Below are the code and all the weights of a small trained network. Each question names an input and a target symbol and asks about switching units off, where a switched-off unit gives its printed mean instead of its output.

import numpy as np


def w(rows, s, z=0):
    codes = np.array(rows[::2]) - 128.0
    scale = np.full(codes.shape[1], s)
    scale[-1] = z or s
    return codes * scale


def norm(h):
    return h / np.sqrt((h * h).mean(-1, keepdims=True) + 1e-5)


def f(y):
    return y / 2 * (1 + np.tanh(0.7978845608 * (y + 0.044715 * y**3)))


def softmax(a):
    e = np.exp(a - a.max(-1, keepdims=True))
    return e / e.sum(-1, keepdims=True)


def log_softmax(a):
    a = a - a.max(-1, keepdims=True)
    return a - np.log(np.exp(a).sum(-1, keepdims=True))


def net(x, mask):
    ids = ['ΓΨεζηθξπτ'.index(c) for c in x.split()]
    T = len(ids)
    res = E[ids] + P[:T]
    u = 0
    for l in range(2):
        q, k, v = (norm(res) @ M[l].T for M in (Q, K, V))
        z = softmax(np.where(np.tri(T) > 0, q @ k.T / 4**0.5, -1e9)) @ v
        res = res + np.where(mask[u], z, O[l][:, -1]) @ O[l][:, :-1]
        u += 1
        y = f(norm(res) @ A[l][:, :-1].T + A[l][:, -1])
        res = res + np.where(mask[u : u + 8], y, B[l][:, -1]) @ B[l][:, :-1]
        u += 8
    return log_softmax(norm(res)[-1] @ U[:, :-1].T + U[:, -1])


Q, K, V, O, A, B = {}, {}, {}, {}, {}, {}
E = w([
[154,118,145,134],'Γ',
[141,121,157,140],'Ψ',
[120,153,95,176],'ε',
[118,158,110,159],'ζ',
[250,122,111,94],'η',
[145,80,108,115],'θ',
[148,102,93,112],'ξ',
[116,84,127,105],'π',
[127,76,111,103],'τ',
],0.023)
P = w([
[110,160,97,86],'0',
[171,79,158,181],'1',
[170,70,155,196],'2',
[143,80,133,180],'3',
[130,73,133,186],'4',
[113,73,123,182],'5',
[98,66,121,190],'6',
[87,68,115,195],'7',
[79,57,119,219],'8',
[64,62,115,230],'9',
[69,71,125,255],'10',
[107,150,167,217],'11',
],0.0089)
Q[0] = w([
[169,224,248,41],'0.h1',
[85,175,55,42],'0.h1',
[59,121,229,80],'0.h1',
[142,150,124,120],'0.h1',
],0.013)
K[0] = w([
[186,220,191,44],'0.h1',
[100,167,88,68],'0.h1',
[99,248,175,77],'0.h1',
[135,119,117,127],'0.h1',
],0.015)
V[0] = w([
[138,142,157,157],'0.h1',
[152,66,181,254],'0.h1',
[173,146,200,170],'0.h1',
[97,10,70,197],'0.h1',
],0.0046)
O[0] = w([
[138,123,161,202,132],'0.h1',
[81,27,168,204,237],'0.h1',
[120,120,181,255,134],'0.h1',
[63,19,92,22,253],'0.h1',
],0.0058,0.0065)
A[0] = w([
[67,146,249,141,142],'0.n1',
[245,144,131,136,2],'0.n2',
[158,50,228,105,94],'0.n3',
[226,145,133,90,66],'0.n4',
[76,140,88,174,110],'0.n5',
[157,83,88,156,93],'0.n6',
[140,195,194,110,152],'0.n7',
[113,164,157,207,112],'0.n8',
],0.016,0.0061)
B[0] = w([
[170,168,177,1,165],'0.n1',
[139,154,227,177,140],'0.n2',
[88,165,87,52,250],'0.n3',
[109,167,203,250,141],'0.n4',
[122,131,212,226,252],'0.n5',
[180,131,195,64,253],'0.n6',
[104,193,76,21,123],'0.n7',
[96,57,48,189,213],'0.n8',
],0.021,0.0065)
Q[1] = w([
[78,125,118,113],'1.h1',
[103,253,132,211],'1.h1',
[126,119,125,123],'1.h1',
[161,213,187,166],'1.h1',
],0.041)
K[1] = w([
[149,66,145,164],'1.h1',
[77,39,253,131],'1.h1',
[133,136,119,133],'1.h1',
[81,31,203,51],'1.h1',
],0.026)
V[1] = w([
[209,43,110,99],'1.h1',
[252,147,174,122],'1.h1',
[164,183,63,133],'1.h1',
[182,122,159,126],'1.h1',
],0.029)
O[1] = w([
[63,220,161,56,131],'1.h1',
[101,252,48,99,3],'1.h1',
[171,169,169,185,13],'1.h1',
[98,174,85,104,95],'1.h1',
],0.027,0.0053)
A[1] = w([
[70,103,81,145,41],'1.n1',
[222,95,73,169,113],'1.n2',
[114,185,64,192,1],'1.n3',
[140,139,101,20,209],'1.n4',
[201,84,194,135,78],'1.n5',
[107,107,139,27,67],'1.n6',
[218,172,180,133,156],'1.n7',
[110,139,102,249,131],'1.n8',
],0.022,0.005)
B[1] = w([
[201,130,153,165,166],'1.n1',
[36,199,204,187,231],'1.n2',
[242,184,237,71,147],'1.n3',
[99,46,5,197,185],'1.n4',
[118,123,22,30,254],'1.n5',
[162,210,209,184,189],'1.n6',
[221,159,155,132,160],'1.n7',
[144,182,117,229,196],'1.n8',
],0.03,0.0099)
U = w([
[141,152,3,145,69],'Γ',
[199,135,83,61,214],'Ψ',
[108,120,98,239,143],'ε',
[199,49,172,184,90],'ζ',
[214,181,169,140,228],'η',
[81,154,250,147,16],'θ',
[64,213,87,112,179],'ξ',
[97,33,97,91,223],'π',
[110,81,222,56,3],'τ',
],0.016,0.0037)

Each question gives the input, a string of symbols that net reads in full, and the target symbol t.
The units are the heads (4 rows each of Q, K, V and O) and the neurons (one row each of A and B). Each row of codes is followed by its name. A weight is (code - 128) times the scale printed after its matrix; where a second scale follows, it is the last column's (O, A, B and U).
mask holds one flag per unit, layer by layer, with each layer's heads first. A switched-off unit (its flag False) gives its mean, the last column of its rows in O or B, instead of its output. The means were averaged over made-up inputs and are rounded, as every weight is.
A unit's drop is (log p(t) with every unit on - log p(t) with that unit switched off) / (log p(t) with every unit on - log p(t) with every unit switched off).
unit that matters most: the unit with the biggest drop
k most important neurons: the k neurons with the biggest drops, biggest first
top k neurons in layer l: the k neurons of layer l with the biggest drops, biggest first
input ε ε η, target η: unit that matters most	0.n4
input Ψ θ Ψ ε π ε ε θ, target Ψ: 3 most important neurons	0.n7, 0.n6, 0.n1
input τ ε ε η ε, target η: 2 most important neurons	0.n3, 0.n2
input θ ζ Ψ ε ε ζ ε ε ζ Ψ, target ξ: 2 most important neurons	0.n1, 0.n3
input ξ θ Γ, target η: 4 most important neurons	0.n5, 0.n6, 0.n8, 0.n3
input ε ε τ η π, target π: 4 most important neurons	0.n6, 0.n3, 0.n5, 1.n5
input π ε Ψ π ε ξ ε Ψ ζ θ ε ξ, target τ: 3 most important neurons	0.n6, 0.n5, 0.n3
input θ τ ε ε π ε θ ε Γ Γ ζ, target ζ: 2 most important neurons	0.n8, 0.n3
input ε θ ε ζ, target θ: top 2 neurons in layer 0	0.n6, 0.n5
input ε ε Ψ, target π: 2 most important neurons	0.n6, 0.n1
input τ η Γ, target θ: top 2 neurons in layer 0	0.n5, 0.n2
input ξ ε η θ ε ε ε ε τ, target η: top 2 neurons in layer 0	0.n8, 0.n6
input ε ε θ Ψ ε ε Ψ ξ, target π: 3 most important neurons	0.n6, 0.n5, 1.n5
input θ ε η θ ε ε η θ ξ Ψ ε, target ξ: unit that matters most	0.n1
input θ η Γ, target ξ: 2 most important neurons	0.n3, 0.n8
input Ψ θ Ψ Γ θ ε θ ε η ε ε, target η: 3 most important neurons	0.n3, 0.n5, 0.n4
input π Ψ η ε ε θ θ, target τ: top 3 neurons in layer 0	0.n2, 0.n6, 0.n5
input π Γ θ ε θ Ψ η, target θ: top 4 neurons in layer 0	0.n3, 0.n4, 0.n6, 0.n1
input ε θ Γ ζ, target θ: top 4 neurons in layer 0	0.n5, 0.n3, 0.n6, 0.n8
input ε ε ε Γ θ ε Ψ ε θ τ ε ε, target τ: top 2 neurons in layer 0	0.n5, 0.n1
input ε ε Ψ θ Ψ ε Γ η ε ζ, target η: top 4 neurons in layer 0	0.n5, 0.n3, 0.n6, 0.n2
input ξ Γ ε θ ε ε τ θ ε θ ε, target θ: top 2 neurons in layer 0	0.n5, 0.n1
